Below is a small trained network, with its code and all its weights. Each question gives an input and a class and asks what happens when units are switched off, that is, made to give their printed mean instead of their output.

import numpy as np


def w(rows, s, z=0):
    codes = np.array(rows[::2]) - 128.0
    scale = np.full(codes.shape[1], s)
    scale[-1] = z or s
    return codes * scale


def f(y):
    return y / 2 * (1 + np.tanh(0.7978845608 * (y + 0.044715 * y**3)))


def log_softmax(a):
    a = a - a.max(-1, keepdims=True)
    return a - np.log(np.exp(a).sum(-1, keepdims=True))


def net(x, mask):
    res = np.array(x, float).reshape(1, 3) / 4 @ E
    y = f(res @ A[0][:, :-1].T + A[0][:, -1])
    res = res + np.where(mask, y, B[0][:, -1]) @ B[0][:, :-1]
    return log_softmax(res[-1] @ U[:, :-1].T + U[:, -1])


A, B = {}, {}
E = w([
[190,169,165,122,253,41,134,220,176,96,228],'x0',
[88,44,128,115,188,104,31,201,104,255,100],'x1',
[200,114,158,200,170,33,149,117,6,145,12],'x2',
],0.0088)
A[0] = w([
[76,137,84,95,181,71,49,125,158,222,103,36],'N1',
[151,189,159,82,120,52,187,80,124,31,173,81],'N2',
[141,129,51,26,105,156,94,142,167,143,218,33],'N3',
[51,126,123,2,189,125,56,154,62,198,119,29],'N4',
[170,184,171,187,198,113,116,185,193,117,160,87],'N5',
[108,134,96,79,86,195,153,150,159,129,210,25],'N6',
[133,222,148,108,72,80,217,75,117,80,111,254],'N7',
[169,131,143,166,122,114,115,138,46,146,133,44],'N8',
[161,140,90,106,140,115,167,79,169,53,106,249],'N9',
[104,105,131,131,75,177,180,40,95,145,90,56],'N10',
[94,125,50,166,92,219,133,23,103,204,34,132],'N11',
[30,105,79,128,92,212,178,84,105,156,35,91],'N12',
[112,75,95,101,194,102,29,164,135,168,153,250],'N13',
[194,157,153,200,158,72,152,108,70,116,41,97],'N14',
[174,191,177,173,247,86,163,171,177,96,183,174],'N15',
[78,82,100,67,74,169,124,69,159,143,64,54],'N16',
[155,154,128,125,111,137,142,72,93,19,184,58],'N17',
[125,214,119,163,61,122,177,134,93,102,160,28],'N18',
[211,124,181,171,188,150,175,74,94,137,98,66],'N19',
[115,120,114,114,109,156,107,131,207,95,159,38],'N20',
[134,60,183,68,141,121,65,153,123,231,143,25],'N21',
[91,115,101,110,143,112,120,202,161,194,76,199],'N22',
[166,171,149,105,201,84,124,125,191,109,169,59],'N23',
[159,86,61,164,35,197,123,77,127,157,59,51],'N24',
[147,152,99,134,107,163,193,30,132,53,114,193],'N25',
[165,174,117,134,115,150,179,73,152,65,124,42],'N26',
[159,109,203,203,118,119,133,170,61,106,93,60],'N27',
[82,44,130,92,121,141,21,168,135,142,51,102],'N28',
[72,173,90,21,70,173,96,171,221,155,183,187],'N29',
[136,181,156,179,130,79,171,82,56,167,108,61],'N30',
[76,168,38,104,148,184,131,122,149,129,198,220],'N31',
[180,118,177,115,190,97,131,160,154,172,179,76],'N32',
[191,168,133,139,202,79,125,164,182,119,190,134],'N33',
[191,161,170,179,148,105,114,161,74,132,27,209],'N34',
[129,172,151,162,159,19,131,161,145,127,204,63],'N35',
[72,107,122,77,163,175,105,93,162,160,201,28],'N36',
[152,170,139,152,115,37,131,97,98,133,79,46],'N37',
[162,224,135,139,113,145,178,51,147,79,128,22],'N38',
[165,87,125,94,151,155,88,146,87,187,148,231],'N39',
[194,151,169,73,196,134,151,199,132,117,177,64],'N40',
],0.0085,0.0076)
B[0] = w([
[11,38,67,184,133,8,76,57,135,110,205,175],'N1',
[39,54,129,133,114,90,126,99,88,106,207,192],'N2',
[147,176,55,161,180,121,142,65,199,239,88,172],'N3',
[28,84,46,168,142,65,66,67,161,116,170,180],'N4',
[99,179,80,173,56,84,132,192,130,77,134,193],'N5',
[151,119,48,197,219,150,147,96,245,214,83,171],'N6',
[77,76,229,50,134,136,199,105,50,125,166,245],'N7',
[67,76,37,176,185,130,109,65,195,187,121,151],'N8',
[124,69,210,18,134,146,190,93,37,110,157,212],'N9',
[105,174,84,212,73,70,147,195,171,70,84,189],'N10',
[148,206,149,155,52,60,174,193,116,49,67,243],'N11',
[134,186,132,175,49,41,166,165,112,60,91,217],'N12',
[106,114,216,57,87,124,183,69,40,98,153,242],'N13',
[178,122,62,122,189,154,180,103,200,214,74,220],'N14',
[144,147,160,139,47,115,183,187,90,83,62,250],'N15',
[103,178,74,200,83,74,122,177,181,72,77,184],'N16',
[52,94,81,150,149,90,83,56,99,139,177,175],'N17',
[32,118,31,250,179,2,54,83,194,122,199,154],'N18',
[132,128,60,177,192,143,157,60,189,223,106,169],'N19',
[145,126,26,210,216,105,101,61,170,222,112,154],'N20',
[25,46,24,179,132,5,69,75,114,131,236,179],'N21',
[103,67,180,30,136,119,154,84,80,86,195,199],'N22',
[106,158,60,203,75,78,106,178,175,77,106,177],'N23',
[137,191,82,201,50,71,109,193,164,59,108,200],'N24',
[112,81,196,78,129,94,154,70,94,67,204,229],'N25',
[9,88,64,183,136,56,40,71,111,126,191,172],'N26',
[146,153,47,191,207,131,116,93,190,179,89,171],'N27',
[35,124,168,110,133,71,142,63,94,80,174,192],'N28',
[191,149,128,77,194,154,225,122,165,218,56,237],'N29',
[134,131,55,179,190,134,151,73,194,210,92,171],'N30',
[156,132,144,76,161,180,210,129,129,213,73,209],'N31',
[99,183,122,202,88,94,141,146,134,98,126,181],'N32',
[115,163,141,142,62,76,183,209,146,89,85,216],'N33',
[204,115,135,75,166,205,215,124,152,191,107,240],'N34',
[72,188,82,194,73,71,118,196,158,79,108,187],'N35',
[122,138,32,194,193,127,144,65,206,186,110,159],'N36',
[136,154,38,185,187,135,125,63,229,204,121,164],'N37',
[29,55,45,197,154,28,34,60,132,125,224,179],'N38',
[115,83,208,68,143,187,228,100,76,97,169,201],'N39',
[106,183,72,200,76,77,101,202,185,65,104,184],'N40',
],0.0093,0.014)
U = w([
[101,208,70,245,13,61,138,221,175,39,53,62],'0',
[19,46,96,167,134,55,103,34,112,99,232,47],'1',
[161,151,35,196,213,126,160,73,247,239,35,53],'2',
[168,103,232,39,87,157,208,142,50,88,85,236],'3',
[178,157,104,171,177,205,36,200,192,112,100,1],'4',
],0.011,0.0085)

Each question gives the input, the list of numbers given to net, and the class t.
The units are the neurons (one row each of A and B). Each row of codes is followed by its name. A weight is (code - 128) times the scale printed after its matrix; where a second scale follows, it is the last column's (A, B and U).
mask holds one flag per neuron, in row order. A switched-off neuron (its flag False) gives its mean, the last column of its row in B, instead of its output. The means were averaged over made-up inputs and are rounded, as every weight is.
A unit's drop is (log p(t) with every unit on - log p(t) with that unit switched off) / (log p(t) with every unit on - log p(t) with every unit switched off).
The circuit of an input: a set's keep is (log p(t) with only the set's units on - log p(t) with every unit switched off) / (log p(t) with every unit on - log p(t) with every unit switched off). Starting from the 12 units with the biggest drops (on a tie, the unit counted first), units are removed one at a time, each time the one whose removal leaves the highest keep (on an exact tie, the one counted first), for as long as the keep stays at least 0.8.
circuit, biggest first: the units of the circuit, biggest drop first
most important unit: the unit with the biggest drop
top k neurons: the k neurons with the biggest drops, biggest first
drop of u: that unit's drop, to one decimal
input [-3,-5,-6], class 2: circuit, biggest first => N29
input [0,-7,7], class 1: top 4 neurons => N7, N2, N25, N38
input [8,-1,-8], class 0: top 3 neurons => N15, N33, N5
input [-8,1,-8], class 0: top 2 neurons => N11, N12
input [2,-6,-7], class 2: top 2 neurons => N29, N6
input [5,5,-5], class 0: top 3 neurons => N33, N40, N7
input [6,5,7], class 2: top 2 neurons => N14, N34
input [-2,7,8], class 2: top 4 neurons => N14, N34, N27, N30
input [6,-7,6], class 1: top 2 neurons => N2, N7
input [-6,-7,-3], class 1: top 4 neurons => N25, N38, N7, N26
input [7,-8,8], class 1: top 3 neurons => N2, N7, N38
input [-7,3,-7], class 0: top 4 neurons => N11, N12, N16, N24
input [-3,-4,-1], class 1: top 2 neurons => N15, N34
input [6,-3,7], class 2: circuit, biggest first => N14
input [-8,8,1], class 0: top 2 neurons => N11, N12
input [-2,-4,-1], class 1: top 2 neurons => N15, N34
input [-2,0,1], class 3: drop of N11 => 0.0
input [2,5,6], class 2: drop of N34 => 0.5
input [-7,7,-8], class 2: drop of N15 => 0.3
input [-6,6,-8], class 2: most important unit => N29
input [-7,6,1], class 0: drop of N11 => 0.2
